X =
[[124 142 138 126 131 117 116 123 129 134 123 115 128 144 136]
 [126 132 117 131 128 140 130 135 138 131 138 106 127 142 115]]
Rows and columns are counted from 1.
(1, 1) = 124
(2, 7) = 130
(2, 3) = 117
(2, 4) = 131
(1, 15) = 136
(2, 6) = 140
(1, 5) = 131
(2, 2) = 132
(2, 15) = 115
(2, 8) = 135

x =
[[121 116 133 125 102 117 120 138 132]
 [118 136 127 132 141 125 122 132 128]
 [143 128 123 125 142 133 136 134 125]
 [129 117 110 129 130 122 130 129 132]
 [150 121 147 125 133 109 118 119 124]
 [137 121 120 127 148 144 136 122 135]]
Indices start at 1.
(1, 1) = 121
(3, 5) = 142
(4, 1) = 129
(1, 9) = 132
(1, 2) = 116
(6, 7) = 136
(6, 6) = 144
(5, 9) = 124
(1, 4) = 125
(5, 3) = 147
(3, 3) = 123
(2, 5) = 141
(4, 2) = 117
(4, 7) = 130
(4, 3) = 110
(3, 1) = 143
(4, 4) = 129
(4, 5) = 130

a =
126	126	130	129	127	128
131	130	125	126	128	125
124	126	132	129	126	128
122	123	138	129	124	125
133	132	125	126	128	125
133	132	125	124	128	123
120	121	140	127	123	125
122	123	136	129	125	128
124	126	132	129	127	128
147	138	130	111	121	100
135	133	125	123	127	120
129	129	127	127	128	128
144	136	129	114	122	102
117	120	149	126	120	118
Rows and columns are counted from 1.
(1, 1) -> 126
(12, 5) -> 128
(5, 3) -> 125
(6, 3) -> 125
(12, 1) -> 129
(7, 1) -> 120
(14, 6) -> 118
(10, 2) -> 138
(4, 5) -> 124
(5, 4) -> 126
(1, 4) -> 129
(4, 2) -> 123
(9, 4) -> 129
(3, 5) -> 126
(3, 4) -> 129
(14, 1) -> 117
(12, 4) -> 127
(4, 6) -> 125
(3, 6) -> 128
(13, 1) -> 144
(7, 6) -> 125
(13, 2) -> 136
(1, 5) -> 127
(14, 3) -> 149
(11, 2) -> 133
(8, 4) -> 129

grid =
137,139,117,127,114,119,130,149,122,142
146,149,121,142,124,126,157,123,113,140
137,134,129,132,118,126,134,136,125,143
141,132,137,138,118,125,147,130,127,139
130,135,123,130,125,123,135,130,116,142
143,139,132,133,129,125,136,124,119,129
147,136,147,129,110,127,140,133,130,148
Rows and columns are counted from 1.
(1, 1) -> 137
(5, 9) -> 116
(2, 1) -> 146
(5, 4) -> 130
(4, 6) -> 125
(3, 10) -> 143
(1, 3) -> 117
(1, 9) -> 122
(3, 8) -> 136
(1, 10) -> 142
(5, 2) -> 135
(4, 7) -> 147
(2, 3) -> 121
(7, 7) -> 140
(6, 5) -> 129
(2, 2) -> 149
(3, 6) -> 126
(1, 5) -> 114
(2, 4) -> 142
(4, 2) -> 132
(7, 10) -> 148

A =
[[130 118 117 131 126 141 138 134 130 124 135 132]
 [126 129 134 129 129 127 118 127 132 140 121 152]
 [128 132 137 125 129 115 124 122 121 125 121 126]
 [127 130 129 128 129 128 125 128 130 132 127 130]
 [126 138 128 127 129 125 126 127 129 126 131  99]
 [127 130 129 128 129 128 125 128 130 132 127 130]
 [130 128 125 126 127 125 136 127 122 115 132 106]]
Rows and columns are counted from 1.
(1, 1) = 130
(2, 10) = 140
(7, 7) = 136
(4, 2) = 130
(5, 10) = 126
(7, 3) = 125
(6, 8) = 128
(4, 12) = 130
(6, 12) = 130
(3, 3) = 137
(2, 6) = 127
(7, 6) = 125
(6, 3) = 129
(2, 12) = 152
(6, 4) = 128
(2, 7) = 118
(4, 6) = 128
(4, 10) = 132
(2, 11) = 121
(4, 8) = 128
(5, 1) = 126
(1, 4) = 131
(7, 9) = 122
(3, 6) = 115
(7, 4) = 126
(2, 3) = 134
(3, 9) = 121

data =
[[107 138 117 128]
 [113 114 131 119]
 [124 128 120 131]
 [138 138 124 121]
 [129 115 119 128]
 [136 144 137 135]
 [136 138 128 105]
 [127 131 116 130]
 [127 128 128 127]
 [127 128 128 127]
 [117 107 121 129]]
Rows and columns are counted from 1.
(1, 1)	107
(11, 2)	107
(6, 4)	135
(10, 1)	127
(3, 2)	128
(8, 3)	116
(9, 3)	128
(9, 4)	127
(10, 3)	128
(6, 3)	137
(8, 2)	131
(4, 2)	138
(1, 2)	138
(2, 4)	119
(8, 1)	127

B =
[[145 112 120 139 144 139 130 125]
 [122 131 129 124 122 124 125 128]
 [137 123 127 136 134 137 132 130]
 [105 142 131 111 105 113 118 128]]
Rows and columns are counted from 1.
(1, 1) = 145
(4, 7) = 118
(1, 6) = 139
(2, 2) = 131
(4, 8) = 128
(2, 3) = 129
(3, 2) = 123
(3, 7) = 132
(1, 5) = 144
(1, 4) = 139
(1, 2) = 112

m =
[[140 123 130 139 147 111 152 107]
 [136 135 108 114 108 148 115 127]
 [127 147 106 144 139 136 133 108]
 [147 126 145 124 119 133 124 140]
 [152 135 117 115 124 123 141 151]
 [124 132 147 110 137 136 150 125]
 [144 134 142 108 120 138 132 110]
 [104 143 119 147 136 119 143 140]
 [109 118 134 127 137 109 130 129]]
Rows and columns are counted from 1.
(1, 1) => 140
(5, 3) => 117
(6, 7) => 150
(3, 8) => 108
(1, 3) => 130
(3, 1) => 127
(9, 5) => 137
(3, 7) => 133
(6, 3) => 147
(7, 4) => 108
(2, 3) => 108
(9, 3) => 134
(2, 6) => 148
(7, 6) => 138
(1, 6) => 111
(8, 3) => 119
(6, 2) => 132
(6, 5) => 137
(4, 4) => 124
(9, 6) => 109
(8, 4) => 147
(1, 4) => 139
(3, 4) => 144
(5, 2) => 135
(3, 6) => 136

M =
[[138 128 155 142 139 130 127]
 [134 128 135 128 131 129 135]
 [128 130 132 128 137 121 132]
 [135 131 132 128 141 124 140]
 [123 131 132 128 134 121 133]
 [139 128 138 128 134 131 135]]
Rows and columns are counted from 1.
row 1 col 1: 138
row 2 col 6: 129
row 5 col 1: 123
row 2 col 1: 134
row 1 col 3: 155
row 3 col 7: 132
row 1 col 5: 139
row 2 col 7: 135
row 4 col 6: 124
row 5 col 7: 133
row 2 col 3: 135
row 5 col 6: 121
row 3 col 4: 128
